Below is a small trained network, with its code and all its weights. Each question gives an input and a target symbol and asks what happens when units are switched off, that is, made to give their printed mean instead of their output.

import numpy as np


def w(rows, s, z=0):
    codes = np.array(rows[::2]) - 128.0
    scale = np.full(codes.shape[1], s)
    scale[-1] = z or s
    return codes * scale


def f(y):
    return y / 2 * (1 + np.tanh(0.7978845608 * (y + 0.044715 * y**3)))


def softmax(a):
    e = np.exp(a - a.max(-1, keepdims=True))
    return e / e.sum(-1, keepdims=True)


def log_softmax(a):
    a = a - a.max(-1, keepdims=True)
    return a - np.log(np.exp(a).sum(-1, keepdims=True))


def net(x, mask):
    ids = ['αζθλμπτω'.index(c) for c in x.split()]
    T = len(ids)
    res = E[ids] + P[:T]
    u = 0
    for l in range(2):
        r = res
        for j in range(2):
            rows = slice(2 * j, 2 * j + 2)
            q, k, v = (r @ M[l][rows].T for M in (Q, K, V))
            z = softmax(np.where(np.tri(T) > 0, q @ k.T / 2**0.5, -1e9)) @ v
            o = O[l][rows]
            res = res + np.where(mask[u + j], z, o[:, -1]) @ o[:, :-1]
        u += 2
        y = f(res @ A[l][:, :-1].T + A[l][:, -1])
        res = res + np.where(mask[u : u + 8], y, B[l][:, -1]) @ B[l][:, :-1]
        u += 8
    return log_softmax(res[-1] @ U[:, :-1].T + U[:, -1])


Q, K, V, O, A, B = {}, {}, {}, {}, {}, {}
E = w([
[134,113,164,134],'α',
[112,9,173,111],'ζ',
[111,71,215,208],'θ',
[110,106,117,105],'λ',
[93,165,165,51],'μ',
[71,81,144,82],'π',
[107,47,252,78],'τ',
[5,134,68,237],'ω',
],0.012)
P = w([
[111,41,127,189],'0',
[6,219,115,124],'1',
[3,128,112,45],'2',
[255,182,175,39],'3',
[160,126,121,115],'4',
[133,89,100,110],'5',
[112,35,105,37],'6',
[61,147,124,97],'7',
[34,125,85,163],'8',
],0.0075)
Q[0] = w([
[60,97,55,153],'0.h0',
[64,134,151,142],'0.h0',
[48,119,107,166],'0.h1',
[172,130,11,121],'0.h1',
],0.012)
K[0] = w([
[141,91,68,103],'0.h0',
[245,15,174,161],'0.h0',
[170,47,56,89],'0.h1',
[153,125,215,105],'0.h1',
],0.011)
V[0] = w([
[116,70,173,202],'0.h0',
[189,50,98,98],'0.h0',
[192,137,254,59],'0.h1',
[136,40,101,115],'0.h1',
],0.011)
O[0] = w([
[203,94,52,145,254],'0.h0',
[174,183,134,71,151],'0.h0',
[158,173,212,237,86],'0.h1',
[255,176,104,43,179],'0.h1',
],0.0083)
A[0] = w([
[173,130,178,82,111],'0.n0',
[71,150,251,177,170],'0.n1',
[209,14,41,130,117],'0.n2',
[156,85,87,153,80],'0.n3',
[80,20,125,58,254],'0.n4',
[132,226,251,19,109],'0.n5',
[73,13,20,86,213],'0.n6',
[253,154,222,141,117],'0.n7',
],0.006,0.0058)
B[0] = w([
[106,82,1,158,138],'0.n0',
[92,145,215,67,132],'0.n1',
[66,137,130,109,218],'0.n2',
[78,107,62,132,134],'0.n3',
[135,208,111,192,255],'0.n4',
[141,67,105,165,133],'0.n5',
[172,157,143,164,255],'0.n6',
[155,63,25,45,157],'0.n7',
],0.0093,0.01)
Q[1] = w([
[56,93,197,121],'1.h0',
[170,254,114,219],'1.h0',
[140,184,113,112],'1.h1',
[213,167,117,186],'1.h1',
],0.0095)
K[1] = w([
[204,163,146,119],'1.h0',
[155,46,60,138],'1.h0',
[100,108,89,216],'1.h1',
[2,130,78,154],'1.h1',
],0.0097)
V[1] = w([
[137,247,91,103],'1.h0',
[190,120,116,54],'1.h0',
[92,160,156,141],'1.h1',
[182,199,175,124],'1.h1',
],0.013)
O[1] = w([
[10,222,44,31,191],'1.h0',
[148,28,151,34,254],'1.h0',
[146,145,252,23,60],'1.h1',
[23,58,63,2,94],'1.h1',
],0.0063,0.0076)
A[1] = w([
[73,103,177,183,85],'1.n0',
[26,56,94,81,160],'1.n1',
[207,63,114,120,3],'1.n2',
[190,104,118,83,86],'1.n3',
[84,1,106,42,82],'1.n4',
[178,34,86,96,126],'1.n5',
[75,148,157,98,190],'1.n6',
[119,148,127,182,118],'1.n7',
],0.0089,0.0055)
B[1] = w([
[120,126,84,175,123],'1.n0',
[168,99,46,155,180],'1.n1',
[79,120,152,113,188],'1.n2',
[88,124,144,7,179],'1.n3',
[119,254,128,144,221],'1.n4',
[135,153,182,92,254],'1.n5',
[92,59,153,200,150],'1.n6',
[166,171,132,105,153],'1.n7',
],0.0088,0.011)
U = w([
[80,73,123,138,161],'α',
[156,114,92,74,58],'ζ',
[219,110,140,167,213],'θ',
[49,44,60,136,104],'λ',
[2,86,183,153,233],'μ',
[56,50,70,129,106],'π',
[115,129,218,109,117],'τ',
[104,180,165,144,3],'ω',
],0.0061,0.0049)

Each question gives the input, a string of symbols that net reads in full, and the target symbol t.
The units are the heads (2 rows each of Q, K, V and O) and the neurons (one row each of A and B). Each row of codes is followed by its name. A weight is (code - 128) times the scale printed after its matrix; where a second scale follows, it is the last column's (O, A, B and U).
mask holds one flag per unit, layer by layer, with each layer's heads first. A switched-off unit (its flag False) gives its mean, the last column of its rows in O or B, instead of its output. The means were averaged over made-up inputs and are rounded, as every weight is.
A unit's drop is (log p(t) with every unit on - log p(t) with that unit switched off) / (log p(t) with every unit on - log p(t) with every unit switched off).
The circuit of an input: a set's keep is (log p(t) with only the set's units on - log p(t) with every unit switched off) / (log p(t) with every unit on - log p(t) with every unit switched off). Starting from the 12 units with the biggest drops (on a tie, the unit counted first), units are removed one at a time, each time the one whose removal leaves the highest keep (on an exact tie, the one counted first), for as long as the keep stays at least 0.8.
units of the circuit, in order: the units of the circuit, biggest drop first
most important unit: the unit with the biggest drop
k most important neurons: the k neurons with the biggest drops, biggest first
top k neurons in layer l: the k neurons of layer l with the biggest drops, biggest first
which heads matter: for each layer, one digit per head in row order, 1 if its drop is at least 0.15 and else 0, layers parted by /
input θ θ τ, target θ: top neuron in layer 0 => [0.n4]
input ζ ζ θ τ τ θ ζ τ θ, target ζ: units of the circuit, in order => [0.h1 0.h0 0.n7 1.h0]
input ω π π μ, target ω: units of the circuit, in order => [0.h1 1.h0 1.h1 0.n4]
input μ τ π, target μ: units of the circuit, in order => [0.h0 1.h1 1.n6]
input μ μ α τ ω μ τ, target μ: units of the circuit, in order => [0.h0 1.h0 1.n6]
input ω θ θ τ λ π α α, target ω: which heads matter => 11 / 11
input ζ τ μ α, target τ: units of the circuit, in order => [0.h1 0.h0 0.n1]
input ω ζ ω μ ω, target ω: top 3 neurons in layer 0 => [0.n2 0.n3 0.n4]
input λ π μ, target λ: which heads matter => 00 / 11
input λ μ ζ θ, target μ: which heads matter => 11 / 00
input θ α θ, target θ: which heads matter => 10 / 10
input μ θ λ, target μ: top 2 neurons in layer 0 => [0.n7 0.n1]
input ζ ζ ζ, target ζ: which heads matter => 11 / 10
input τ ζ θ π θ ζ ζ ω, target τ: which heads matter => 11 / 10
input θ λ α, target θ: which heads matter => 10 / 10
input μ θ α, target μ: top 2 neurons in layer 0 => [0.n1 0.n7]
input μ θ μ μ θ μ μ, target μ: which heads matter => 11 / 01
input τ θ μ ζ α μ τ θ λ, target τ: 2 most important neurons => [0.n7 0.n2]
input ω θ τ τ, target ω: which heads matter => 11 / 11
input τ ζ α, target τ: which heads matter => 01 / 10
input τ μ ζ, target τ: 4 most important neurons => [0.n7 0.n4 1.n5 0.n6]
input τ α θ, target τ: which heads matter => 11 / 10
input ω ω τ τ ω ζ λ π, target ω: top 4 neurons in layer 0 => [0.n4 0.n2 0.n3 0.n7]
input θ μ ζ τ, target μ: which heads matter => 11 / 00
input ζ τ τ τ, target τ: top 4 neurons in layer 0 => [0.n1 0.n7 0.n4 0.n5]
input θ α ω ζ ω ω τ θ α, target θ: most important unit => 0.h0
